Here is a tiny trained network, its code and every weight. The questions are about switching its units off for an input and a class, where a switched-off unit gives its printed mean instead of its output.

import numpy as np


def w(rows, s, z=0):
    codes = np.array(rows[::2]) - 128.0
    scale = np.full(codes.shape[1], s)
    scale[-1] = z or s
    return codes * scale


def norm(h):
    return h / np.sqrt((h * h).mean(-1, keepdims=True) + 1e-5)


def f(y):
    return y / 2 * (1 + np.tanh(0.7978845608 * (y + 0.044715 * y**3)))


def log_softmax(a):
    a = a - a.max(-1, keepdims=True)
    return a - np.log(np.exp(a).sum(-1, keepdims=True))


def net(x, mask):
    res = np.array(x, float).reshape(1, 4) / 4 @ E
    u = 0
    for l in range(3):
        y = f(norm(res) @ A[l][:, :-1].T + A[l][:, -1])
        res = res + np.where(mask[u : u + 9], y, B[l][:, -1]) @ B[l][:, :-1]
        u += 9
    return log_softmax(norm(res)[-1] @ U[:, :-1].T + U[:, -1])


A, B = {}, {}
E = w([
[160,130,197,79,246,159,151,150,18,124,203],'x0',
[71,178,187,155,165,163,185,95,230,117,106],'x1',
[152,149,103,155,141,148,135,151,129,114,116],'x2',
[101,172,113,29,155,229,35,154,198,103,145],'x3',
],0.012)
A[0] = w([
[62,185,193,134,163,166,192,131,77,83,161,65],'0.n0',
[66,173,185,157,148,159,201,108,150,128,109,147],'0.n1',
[135,72,84,48,81,200,70,169,141,117,131,80],'0.n2',
[150,110,177,148,179,155,184,151,96,155,184,99],'0.n3',
[109,216,167,16,158,210,44,246,147,128,224,1],'0.n4',
[146,157,200,141,157,127,191,82,147,105,121,61],'0.n5',
[54,168,212,178,117,254,147,87,181,135,120,92],'0.n6',
[152,158,58,194,52,69,104,13,166,153,47,164],'0.n7',
[67,166,58,54,77,191,15,148,194,88,84,86],'0.n8',
],0.0082)
B[0] = w([
[183,87,75,154,197,89,162,124,164,139,128,171],'0.n0',
[96,96,123,133,187,90,149,99,221,130,116,200],'0.n1',
[146,145,98,197,130,75,90,154,137,111,182,172],'0.n2',
[134,170,127,135,131,50,104,136,101,139,121,176],'0.n3',
[72,96,59,169,64,165,171,11,103,94,104,216],'0.n4',
[151,127,26,188,151,90,152,140,182,155,212,153],'0.n5',
[138,149,175,88,66,205,168,178,139,156,107,204],'0.n6',
[101,99,114,115,112,187,133,81,105,74,169,250],'0.n7',
[173,144,201,93,151,48,113,200,131,165,192,224],'0.n8',
],0.011)
A[1] = w([
[136,128,85,155,109,141,79,65,18,88,139,32],'1.n0',
[153,162,88,20,250,203,90,66,131,176,186,45],'1.n1',
[86,202,176,178,166,100,153,123,123,89,159,79],'1.n2',
[124,109,110,185,198,148,138,83,173,104,125,34],'1.n3',
[87,132,123,157,169,233,173,43,152,105,130,5],'1.n4',
[187,174,148,125,195,2,169,159,109,215,69,39],'1.n5',
[177,124,165,124,156,124,109,157,59,225,77,1],'1.n6',
[145,71,112,105,91,179,124,105,134,179,109,95],'1.n7',
[110,164,128,102,134,102,157,167,90,138,118,87],'1.n8',
],0.0087,0.0035)
B[1] = w([
[198,69,87,19,154,250,56,114,104,200,97,254],'1.n0',
[84,102,75,216,24,94,231,98,128,35,138,174],'1.n1',
[133,54,147,90,116,67,110,95,247,131,85,148],'1.n2',
[86,23,213,106,118,18,182,167,107,72,110,180],'1.n3',
[44,183,184,172,53,13,240,85,36,115,147,226],'1.n4',
[176,116,145,161,231,176,86,137,165,247,51,206],'1.n5',
[2,188,224,157,153,222,129,144,144,113,83,144],'1.n6',
[212,137,101,149,163,101,189,119,117,78,189,145],'1.n7',
[83,165,153,172,99,140,48,43,222,117,50,124],'1.n8',
],0.0066,0.0072)
A[2] = w([
[40,182,253,137,93,135,198,129,151,19,147,97],'2.n0',
[118,83,82,82,64,227,130,107,103,79,137,153],'2.n1',
[142,238,189,98,119,168,65,193,255,183,113,56],'2.n2',
[145,152,198,141,178,142,56,169,34,171,65,79],'2.n3',
[116,89,148,174,206,129,146,39,68,165,72,123],'2.n4',
[146,149,104,139,122,20,32,167,144,113,150,1],'2.n5',
[151,79,88,140,120,179,68,89,35,132,112,124],'2.n6',
[80,54,83,99,96,126,176,88,177,121,127,76],'2.n7',
[145,118,68,127,151,86,10,226,83,74,167,48],'2.n8',
],0.0085,0.0051)
B[2] = w([
[84,194,132,77,110,122,118,116,68,106,26,253],'2.n0',
[162,94,89,226,245,104,131,120,118,190,146,255],'2.n1',
[170,82,155,99,128,190,34,212,60,185,74,188],'2.n2',
[23,200,210,77,36,178,137,178,147,72,91,169],'2.n3',
[113,164,162,77,85,154,77,193,165,124,124,220],'2.n4',
[112,179,149,201,113,51,209,148,134,119,150,156],'2.n5',
[164,82,96,52,168,220,56,94,162,107,123,251],'2.n6',
[150,185,135,116,107,166,138,126,99,77,146,211],'2.n7',
[98,171,122,194,91,61,217,135,128,119,137,189],'2.n8',
],0.011,0.0082)
U = w([
[180,60,35,133,156,197,95,62,60,112,159,190],'0',
[134,158,210,50,109,222,74,208,127,156,74,252],'1',
[65,174,123,123,91,128,251,47,99,61,78,91],'2',
[159,80,162,151,229,54,175,144,185,176,100,5],'3',
[167,167,109,165,72,24,107,199,107,137,201,63],'4',
],0.016,0.0025)

Each question gives the input, the list of numbers given to net, and the class t.
The units are the neurons (one row each of A and B). Each row of codes is followed by its name. A weight is (code - 128) times the scale printed after its matrix; where a second scale follows, it is the last column's (A, B and U).
mask holds one flag per neuron, layer by layer. A switched-off neuron (its flag False) gives its mean, the last column of its row in B, instead of its output. The means were averaged over made-up inputs and are rounded, as every weight is.
A unit's drop is (log p(t) with every unit on - log p(t) with that unit switched off) / (log p(t) with every unit on - log p(t) with every unit switched off).
The circuit of an input: a set's keep is (log p(t) with only the set's units on - log p(t) with every unit switched off) / (log p(t) with every unit on - log p(t) with every unit switched off). Starting from the 12 units with the biggest drops (on a tie, the unit counted first), units are removed one at a time, each time the one whose removal leaves the highest keep (on an exact tie, the one counted first), for as long as the keep stays at least 0.8.
circuit, biggest first: the units of the circuit, biggest drop first
unit that matters most: the unit with the biggest drop
k most important neurons: the k neurons with the biggest drops, biggest first
k most important neurons of layer l: the k neurons of layer l with the biggest drops, biggest first
drop of u: that unit's drop, to one decimal
input [-1,0,2,2], class 4: circuit, biggest first	(0.n8)
input [3,1,-8,-5], class 3: 3 most important neurons	(0.n6; 0.n5; 1.n0)
input [6,-8,6,0], class 1: 3 most important neurons	(0.n7; 2.n3; 0.n4)
input [-8,0,4,2], class 4: 2 most important neurons	(0.n8; 0.n6)
input [-2,0,8,6], class 4: 2 most important neurons	(0.n8; 0.n2)
input [0,-7,-2,1], class 4: 4 most important neurons	(0.n4; 0.n2; 0.n7; 2.n8)
input [-5,4,-4,1], class 1: 3 most important neurons	(0.n4; 0.n8; 2.n2)
input [1,-4,5,8], class 0: 2 most important neurons	(0.n4; 1.n0)
input [7,0,8,-2], class 1: 2 most important neurons of layer 1	(1.n5; 1.n6)
input [-7,0,7,-8], class 0: 2 most important neurons	(0.n7; 0.n1)
input [2,-6,-5,0], class 1: 2 most important neurons	(0.n7; 0.n4)
input [4,0,6,3], class 0: 3 most important neurons	(1.n0; 0.n1; 0.n4)
input [1,7,-6,-4], class 3: 4 most important neurons	(0.n4; 0.n7; 0.n5; 0.n0)
input [7,2,4,4], class 2: unit that matters most	1.n4
input [1,-2,6,6], class 0: drop of 0.n4	4.8
input [4,7,-7,8], class 2: drop of 0.n4	0.7
input [2,-3,-5,4], class 0: drop of 0.n4	6.1
input [5,4,2,-2], class 3: drop of 1.n6	0.0
